Here is a tiny trained network, its code and every weight. The questions are about switching its units off for an input and a class, where a switched-off unit gives its printed mean instead of its output.

import numpy as np


def w(rows, s, z=0):
    codes = np.array(rows[::2]) - 128.0
    scale = np.full(codes.shape[1], s)
    scale[-1] = z or s
    return codes * scale


def f(y):
    return np.maximum(y, 0)


def log_softmax(a):
    a = a - a.max(-1, keepdims=True)
    return a - np.log(np.exp(a).sum(-1, keepdims=True))


def net(x, mask):
    res = np.array(x, float).reshape(1, 8) / 4 @ E
    y = f(res @ A[0][:, :-1].T + A[0][:, -1])
    res = res + np.where(mask, y, B[0][:, -1]) @ B[0][:, :-1]
    return log_softmax(res[-1] @ U[:, :-1].T + U[:, -1])


A, B = {}, {}
E = w([
[169,103,17,207,80,199],'x0',
[129,124,128,124,124,129],'x1',
[40,69,95,192,142,43],'x2',
[124,119,129,129,125,132],'x3',
[178,88,102,123,254,120],'x4',
[171,90,85,62,90,63],'x5',
[127,123,128,128,127,132],'x6',
[213,102,205,214,95,70],'x7',
],0.0052)
A[0] = w([
[130,135,140,130,131,131,245],'n1',
[102,179,144,130,30,117,85],'n2',
[43,161,59,49,162,155,70],'n3',
[144,121,85,163,105,153,72],'n4',
[162,123,28,193,97,173,73],'n5',
[203,112,105,143,251,109,89],'n6',
[182,145,165,181,128,88,89],'n7',
[189,149,151,84,114,183,77],'n8',
[166,90,88,60,111,56,98],'n9',
[39,93,102,195,146,53,79],'n10',
[197,156,173,96,120,202,90],'n11',
[97,153,161,137,44,137,105],'n12',
[100,135,209,76,147,84,79],'n13',
[85,154,198,76,159,82,72],'n14',
[180,116,97,89,106,88,100],'n15',
[82,158,188,218,192,192,99],'n16',
[159,174,116,114,122,140,162],'n17',
[199,106,197,200,108,83,80],'n18',
],0.013,0.011)
B[0] = w([
[185,128,63,122,148,2,247],'n1',
[54,177,99,107,141,137,162],'n2',
[200,142,99,69,121,206,173],'n3',
[141,151,138,175,146,143,142],'n4',
[158,168,172,212,161,145,175],'n5',
[26,197,89,117,151,142,175],'n6',
[168,131,114,89,141,173,159],'n7',
[97,54,140,140,117,160,155],'n8',
[129,144,187,124,63,96,158],'n9',
[91,11,134,116,147,138,178],'n10',
[88,40,140,144,127,147,171],'n11',
[69,171,100,114,142,129,167],'n12',
[152,141,141,218,142,147,173],'n13',
[145,146,154,212,155,155,172],'n14',
[116,138,177,120,80,126,146],'n15',
[134,155,196,96,44,90,178],'n16',
[135,85,108,137,129,101,170],'n17',
[188,135,106,78,121,210,181],'n18',
],0.033,0.011)
U = w([
[167,181,180,243,184,167,58],'0',
[207,153,97,34,129,241,75],'1',
[71,3,152,121,153,147,91],'2',
[12,229,94,94,162,140,79],'3',
[164,139,107,118,127,72,254],'4',
[164,145,114,115,143,76,244],'5',
[145,167,223,105,35,84,102],'6',
],0.0056,0.006)

Each question gives the input, the list of numbers given to net, and the class t.
The units are the neurons (one row each of A and B). Each row of codes is followed by its name. A weight is (code - 128) times the scale printed after its matrix; where a second scale follows, it is the last column's (A, B and U).
mask holds one flag per neuron, in row order. A switched-off neuron (its flag False) gives its mean, the last column of its row in B, instead of its output. The means were averaged over made-up inputs and are rounded, as every weight is.
A unit's drop is (log p(t) with every unit on - log p(t) with that unit switched off) / (log p(t) with every unit on - log p(t) with every unit switched off).
The circuit of an input: a set's keep is (log p(t) with only the set's units on - log p(t) with every unit switched off) / (log p(t) with every unit on - log p(t) with every unit switched off). Starting from the 12 units with the biggest drops (on a tie, the unit counted first), units are removed one at a time, each time the one whose removal leaves the highest keep (on an exact tie, the one counted first), for as long as the keep stays at least 0.8.
units of the circuit, in order: the units of the circuit, biggest drop first
unit that matters most: the unit with the biggest drop
k most important neurons: the k neurons with the biggest drops, biggest first
drop when u is switched off: that unit's drop, to one decimal
input [7,-3,5,2,-1,3,-7,-6], class 0: most important neuron : (n5)
input [4,6,-5,5,-5,-8,-2,1], class 6: 2 most important neurons : (n16, n6)
input [3,-1,8,-5,-1,5,2,-6], class 2: 2 most important neurons : (n10, n18)
input [-8,-1,1,-1,1,-3,3,6], class 0: 2 most important neurons : (n13, n14)
input [0,6,-2,-3,2,8,-4,-4], class 6: 2 most important neurons : (n9, n15)
input [-3,-2,8,3,2,-2,-8,7], class 2: 2 most important neurons : (n10, n3)
input [-1,2,-6,0,-3,-7,4,-4], class 6: 3 most important neurons : (n16, n10, n6)
input [2,-4,1,8,8,8,-2,-7], class 3: 3 most important neurons : (n6, n18, n7)
input [-5,-6,-8,3,-5,-4,-3,-7], class 2: 4 most important neurons : (n11, n8, n18, n17)
input [7,5,-2,5,-8,2,7,-6], class 3: 2 most important neurons : (n2, n12)
input [5,-4,-7,3,-2,-8,3,-7], class 6: 3 most important neurons : (n16, n10, n18)
input [-1,-7,-7,7,1,4,5,-3], class 2: units of the circuit, in order : (n11, n8)
input [-7,6,-2,-5,-6,-5,0,-8], class 1: 2 most important neurons : (n3, n5)
input [0,7,-3,8,5,4,-7,-7], class 1: units of the circuit, in order : (n3)
input [4,1,-3,-1,3,-6,6,6], class 1: 2 most important neurons : (n18, n7)
input [6,5,-8,7,8,-3,4,8], class 1: 3 most important neurons : (n18, n7, n10)
input [2,-5,0,-3,-6,6,0,1], class 3: drop when n16 is switched off : 0.2
input [-7,7,-8,5,-5,6,2,-2], class 2: drop when n5 is switched off : 0.3
input [4,-1,-5,-1,-3,-2,1,-8], class 1: drop when n3 is switched off : 2.7
input [8,-3,8,8,-4,-2,7,-7], class 0: unit that matters most : n5
input [-2,-7,-7,0,3,8,-3,0], class 6: drop when n14 is switched off : 0.0
